Below is a small trained network, with its code and all its weights. Each question gives an input and a target symbol and asks what happens when units are switched off, that is, made to give their printed mean instead of their output.

import numpy as np


def w(rows, s, z=0):
    codes = np.array(rows[::2]) - 128.0
    scale = np.full(codes.shape[1], s)
    scale[-1] = z or s
    return codes * scale


def norm(h):
    return h / np.sqrt((h * h).mean(-1, keepdims=True) + 1e-5)


def f(y):
    return y / 2 * (1 + np.tanh(0.7978845608 * (y + 0.044715 * y**3)))


def softmax(a):
    e = np.exp(a - a.max(-1, keepdims=True))
    return e / e.sum(-1, keepdims=True)


def log_softmax(a):
    a = a - a.max(-1, keepdims=True)
    return a - np.log(np.exp(a).sum(-1, keepdims=True))


def net(x, mask):
    ids = ['αβγδεζηθλξπστφψω'.index(c) for c in x.split()]
    T = len(ids)
    res = E[ids] + P[:T]
    q, k, v = (norm(res) @ M[0].T for M in (Q, K, V))
    z = softmax(np.where(np.tri(T) > 0, q @ k.T / 3**0.5, -1e9)) @ v
    res = res + np.where(mask[0], z, O[0][:, -1]) @ O[0][:, :-1]
    y = f(norm(res) @ A[0][:, :-1].T + A[0][:, -1])
    res = res + np.where(mask[1:9], y, B[0][:, -1]) @ B[0][:, :-1]
    return log_softmax(norm(res)[-1] @ U[:, :-1].T + U[:, -1])


Q, K, V, O, A, B = {}, {}, {}, {}, {}, {}
E = w([
[105,151,86,136,77],'α',
[101,152,76,125,82],'β',
[102,110,4,183,107],'γ',
[121,154,121,145,82],'δ',
[57,190,157,148,176],'ε',
[107,153,100,136,76],'ζ',
[57,101,140,66,60],'η',
[104,149,101,142,73],'θ',
[104,155,98,148,69],'λ',
[64,70,114,134,101],'ξ',
[99,137,106,149,74],'π',
[108,160,60,92,90],'σ',
[109,151,104,143,75],'τ',
[70,89,30,96,151],'φ',
[53,102,76,173,96],'ψ',
[104,142,107,147,73],'ω',
],0.022)
P = w([
[116,159,76,53,18],'0',
[29,161,107,141,45],'1',
[45,163,86,173,80],'2',
[66,159,93,196,97],'3',
[80,144,96,209,117],'4',
[96,139,104,224,128],'5',
[115,136,118,235,141],'6',
[129,129,121,235,150],'7',
[142,115,122,254,158],'8',
],0.01)
Q[0] = w([
[58,121,36,174,82],'H0',
[165,167,202,92,142],'H0',
[140,24,65,12,1],'H0',
],0.0054)
K[0] = w([
[87,142,167,72,219],'H0',
[140,2,112,107,131],'H0',
[58,111,73,135,94],'H0',
],0.0074)
V[0] = w([
[101,224,203,216,239],'H0',
[214,143,176,83,139],'H0',
[1,197,188,106,217],'H0',
],0.0094)
O[0] = w([
[131,174,143,89,249,86],'H0',
[113,217,136,97,171,7],'H0',
[185,91,176,141,177,169],'H0',
],0.013,0.011)
A[0] = w([
[69,69,106,191,116,253],'N0',
[202,100,109,140,72,208],'N1',
[81,224,16,160,63,250],'N2',
[127,126,6,129,46,102],'N3',
[185,161,144,142,213,98],'N4',
[135,194,212,120,146,29],'N5',
[155,112,73,170,106,87],'N6',
[24,111,103,172,28,70],'N7',
],0.013,0.0045)
B[0] = w([
[143,213,105,87,67,253],'N0',
[145,128,139,84,195,199],'N1',
[90,62,87,254,83,212],'N2',
[91,122,170,124,237,224],'N3',
[42,85,179,185,63,146],'N4',
[83,140,238,114,102,129],'N5',
[137,168,209,135,158,174],'N6',
[158,50,181,143,205,244],'N7',
],0.012,0.018)
U = w([
[139,29,85,187,113,213],'α',
[112,109,163,157,235,131],'β',
[209,173,77,211,223,82],'γ',
[123,138,115,125,187,42],'δ',
[52,223,227,102,61,176],'ε',
[119,127,103,114,146,38],'ζ',
[191,110,195,31,157,129],'η',
[148,121,93,140,135,6],'θ',
[114,131,89,123,134,44],'λ',
[232,104,95,97,59,136],'ξ',
[118,145,88,127,138,59],'π',
[177,183,155,76,253,129],'σ',
[112,141,93,127,141,36],'τ',
[202,152,26,81,180,221],'φ',
[158,187,75,179,90,99],'ψ',
[139,122,112,125,133,2],'ω',
],0.013,0.0088)

Each question gives the input, a string of symbols that net reads in full, and the target symbol t.
The units are the heads (3 rows each of Q, K, V and O) and the neurons (one row each of A and B). Each row of codes is followed by its name. A weight is (code - 128) times the scale printed after its matrix; where a second scale follows, it is the last column's (O, A, B and U).
mask holds one flag per unit, heads first, then neurons. A switched-off unit (its flag False) gives its mean, the last column of its rows in O or B, instead of its output. The means were averaged over made-up inputs and are rounded, as every weight is.
A unit's drop is (log p(t) with every unit on - log p(t) with that unit switched off) / (log p(t) with every unit on - log p(t) with every unit switched off).
The circuit of an input: a set's keep is (log p(t) with only the set's units on - log p(t) with every unit switched off) / (log p(t) with every unit on - log p(t) with every unit switched off). Starting from all 9 units, units are removed one at a time, each time the one whose removal leaves the highest keep (on an exact tie, the one counted first), for as long as the keep stays at least 0.8.
circuit, biggest first: the units of the circuit, biggest drop first
most important unit: the unit with the biggest drop
k most important neurons: the k neurons with the biggest drops, biggest first
drop when u is switched off: that unit's drop, to one decimal
input α ε β τ, target ε: circuit, biggest first	(H0, N7, N2, N3)
input ζ ε τ, target ε: 3 most important neurons	(N7, N2, N4)
input φ ε θ ω ζ τ σ δ, target σ: most important unit	N2
input φ α φ ε σ, target σ: circuit, biggest first	(H0, N2)
input ε δ θ, target ε: circuit, biggest first	(H0, N7, N2, N3)
input σ α ξ λ δ ε, target ε: circuit, biggest first	(H0, N7, N3, N4)
input ζ τ ε θ γ, target γ: circuit, biggest first	(H0, N2, N7, N3)
input ζ ω ω θ ψ ε γ, target γ: circuit, biggest first	(N2, H0, N7, N3)
input σ ξ ε β δ, target ε: 2 most important neurons	(N7, N2)
input σ θ η ε ψ, target ψ: 3 most important neurons	(N7, N3, N1)
input δ η λ ε α, target ε: 4 most important neurons	(N7, N2, N4, N3)
input δ θ β ω ε θ, target ε: 4 most important neurons	(N7, N2, N4, N3)
input σ ξ ζ β ε ζ, target ε: 4 most important neurons	(N7, N2, N3, N4)
input θ δ π ξ η ε β, target ε: 2 most important neurons	(N7, N4)
input ε β λ, target ε: drop when N6 is switched off	0.0
input σ ω γ θ ξ ε ω, target ε: drop when N2 is switched off	0.6
input σ θ ε α δ α, target ε: drop when N3 is switched off	0.4
input ε τ λ τ ψ, target ψ: drop when N1 is switched off	0.4
